Here is a tiny trained network, its code and every weight. The questions are about switching its units off for an input and a target symbol, where a switched-off unit gives its printed mean instead of its output.

import numpy as np


def w(rows, s, z=0):
    codes = np.array(rows[::2]) - 128.0
    scale = np.full(codes.shape[1], s)
    scale[-1] = z or s
    return codes * scale


def norm(h):
    return h / np.sqrt((h * h).mean(-1, keepdims=True) + 1e-5)


def f(y):
    return np.maximum(y, 0)


def softmax(a):
    e = np.exp(a - a.max(-1, keepdims=True))
    return e / e.sum(-1, keepdims=True)


def log_softmax(a):
    a = a - a.max(-1, keepdims=True)
    return a - np.log(np.exp(a).sum(-1, keepdims=True))


def net(x, mask):
    ids = ['ΔΛΞΦαβγεζηθμστψω'.index(c) for c in x.split()]
    T = len(ids)
    res = E[ids] + P[:T]
    r = norm(res)
    for j in range(3):
        rows = slice(2 * j, 2 * j + 2)
        q, k, v = (r @ M[0][rows].T for M in (Q, K, V))
        z = softmax(np.where(np.tri(T) > 0, q @ k.T / 2**0.5, -1e9)) @ v
        o = O[0][rows]
        res = res + np.where(mask[j], z, o[:, -1]) @ o[:, :-1]
    y = f(norm(res) @ A[0][:, :-1].T + A[0][:, -1])
    res = res + np.where(mask[3:15], y, B[0][:, -1]) @ B[0][:, :-1]
    return log_softmax(norm(res)[-1] @ U[:, :-1].T + U[:, -1])


Q, K, V, O, A, B = {}, {}, {}, {}, {}, {}
E = w([
[181,198,90],'Δ',
[254,83,92],'Λ',
[143,55,229],'Ξ',
[3,130,206],'Φ',
[136,27,9],'α',
[84,20,125],'β',
[175,197,158],'γ',
[166,154,52],'ε',
[166,79,153],'ζ',
[168,138,78],'η',
[162,149,197],'θ',
[99,123,72],'μ',
[155,6,233],'σ',
[165,177,146],'τ',
[27,88,92],'ψ',
[167,98,183],'ω',
],0.013)
P = w([
[54,132,2],'0',
[116,189,172],'1',
[138,159,141],'2',
[158,153,136],'3',
[161,136,122],'4',
[164,129,121],'5',
[177,116,103],'6',
[162,144,191],'7',
[198,94,71],'8',
],0.0046)
Q[0] = w([
[2,53,190],'h1',
[219,173,109],'h1',
[240,111,70],'h2',
[85,105,115],'h2',
[77,134,130],'h3',
[160,6,114],'h3',
],0.009)
K[0] = w([
[122,90,166],'h1',
[112,94,238],'h1',
[178,144,160],'h2',
[133,47,40],'h2',
[153,92,123],'h3',
[254,139,54],'h3',
],0.0087)
V[0] = w([
[202,253,150],'h1',
[189,161,111],'h1',
[161,187,188],'h2',
[55,189,158],'h2',
[63,107,196],'h3',
[136,234,126],'h3',
],0.006)
O[0] = w([
[161,121,85,111],'h1',
[167,255,151,145],'h1',
[53,90,152,76],'h2',
[172,100,120,123],'h2',
[117,171,94,4],'h3',
[106,127,127,159],'h3',
],0.0091,0.0013)
A[0] = w([
[86,205,139,160],'n1',
[143,99,179,66],'n2',
[208,153,107,7],'n3',
[211,143,123,86],'n4',
[70,78,135,178],'n5',
[116,174,120,222],'n6',
[200,39,206,230],'n7',
[128,180,100,127],'n8',
[190,148,205,251],'n9',
[39,79,146,192],'n10',
[70,163,4,228],'n11',
[43,135,129,40],'n12',
],0.011,0.0019)
B[0] = w([
[49,56,93,164],'n1',
[105,128,161,151],'n2',
[141,183,42,187],'n3',
[159,199,109,192],'n4',
[182,123,99,204],'n5',
[1,90,159,165],'n6',
[145,156,168,202],'n7',
[95,118,118,167],'n8',
[170,201,103,204],'n9',
[207,186,120,223],'n10',
[75,113,207,255],'n11',
[161,158,67,178],'n12',
],0.0079,0.0072)
U = w([
[36,227,12,200],'Δ',
[249,184,57,243],'Λ',
[218,121,16,186],'Ξ',
[172,116,144,21],'Φ',
[169,19,77,161],'α',
[140,107,163,1],'β',
[128,107,169,22],'γ',
[194,136,174,14],'ε',
[142,99,174,82],'ζ',
[185,136,183,51],'η',
[134,117,166,10],'θ',
[45,58,170,201],'μ',
[210,92,213,89],'σ',
[144,91,141,30],'τ',
[160,120,165,25],'ψ',
[213,172,186,16],'ω',
],0.011,0.0049)

Each question gives the input, a string of symbols that net reads in full, and the target symbol t.
The units are the heads (2 rows each of Q, K, V and O) and the neurons (one row each of A and B). Each row of codes is followed by its name. A weight is (code - 128) times the scale printed after its matrix; where a second scale follows, it is the last column's (O, A, B and U).
mask holds one flag per unit, heads first, then neurons. A switched-off unit (its flag False) gives its mean, the last column of its rows in O or B, instead of its output. The means were averaged over made-up inputs and are rounded, as every weight is.
A unit's drop is (log p(t) with every unit on - log p(t) with that unit switched off) / (log p(t) with every unit on - log p(t) with every unit switched off).
The circuit of an input: a set's keep is (log p(t) with only the set's units on - log p(t) with every unit switched off) / (log p(t) with every unit on - log p(t) with every unit switched off). Starting from the 12 units with the biggest drops (on a tie, the unit counted first), units are removed one at a time, each time the one whose removal leaves the highest keep (on an exact tie, the one counted first), for as long as the keep stays at least 0.8.
units of the circuit, in order: the units of the circuit, biggest drop first
unit that matters most: the unit with the biggest drop
top k neurons: the k neurons with the biggest drops, biggest first
which heads matter: for each layer, one digit per head in row order, 1 if its drop is at least 0.15 and else 0, layers parted by /
drop when u is switched off: that unit's drop, to one decimal
input γ η θ α μ ψ τ ψ, target Λ: units of the circuit, in order : n10; n5
input Φ ψ τ Ξ σ ψ Φ, target Λ: which heads matter : 110
input Ξ τ γ γ ζ η, target Δ: units of the circuit, in order : h2; n10
input γ ψ μ ψ Λ σ ψ, target Ξ: which heads matter : 000
input τ τ ω Φ, target Δ: top 2 neurons : n12; n11
input γ β θ η ψ ζ ζ Ξ ψ, target Λ: which heads matter : 100
input Λ Δ Λ ψ ζ ψ τ, target Δ: unit that matters most : h2
input ψ Ξ Φ, target Δ: top 4 neurons : n11; n12; n10; n1
input γ γ Λ ε, target Δ: which heads matter : 110
input Ξ γ ψ η, target Δ: which heads matter : 010
input β ψ ψ Λ ψ β η Δ, target Δ: which heads matter : 000
input ψ Ξ ψ ψ Λ τ ψ, target Ξ: which heads matter : 100
input ψ Δ ψ ε τ, target Δ: drop when h2 is switched off : 0.2
input ψ ψ ω σ α η η Δ, target Δ: drop when h1 is switched off : 0.0
input ψ η γ, target Δ: drop when h2 is switched off : 0.2
input η ζ ζ α, target α: top neuron : n6
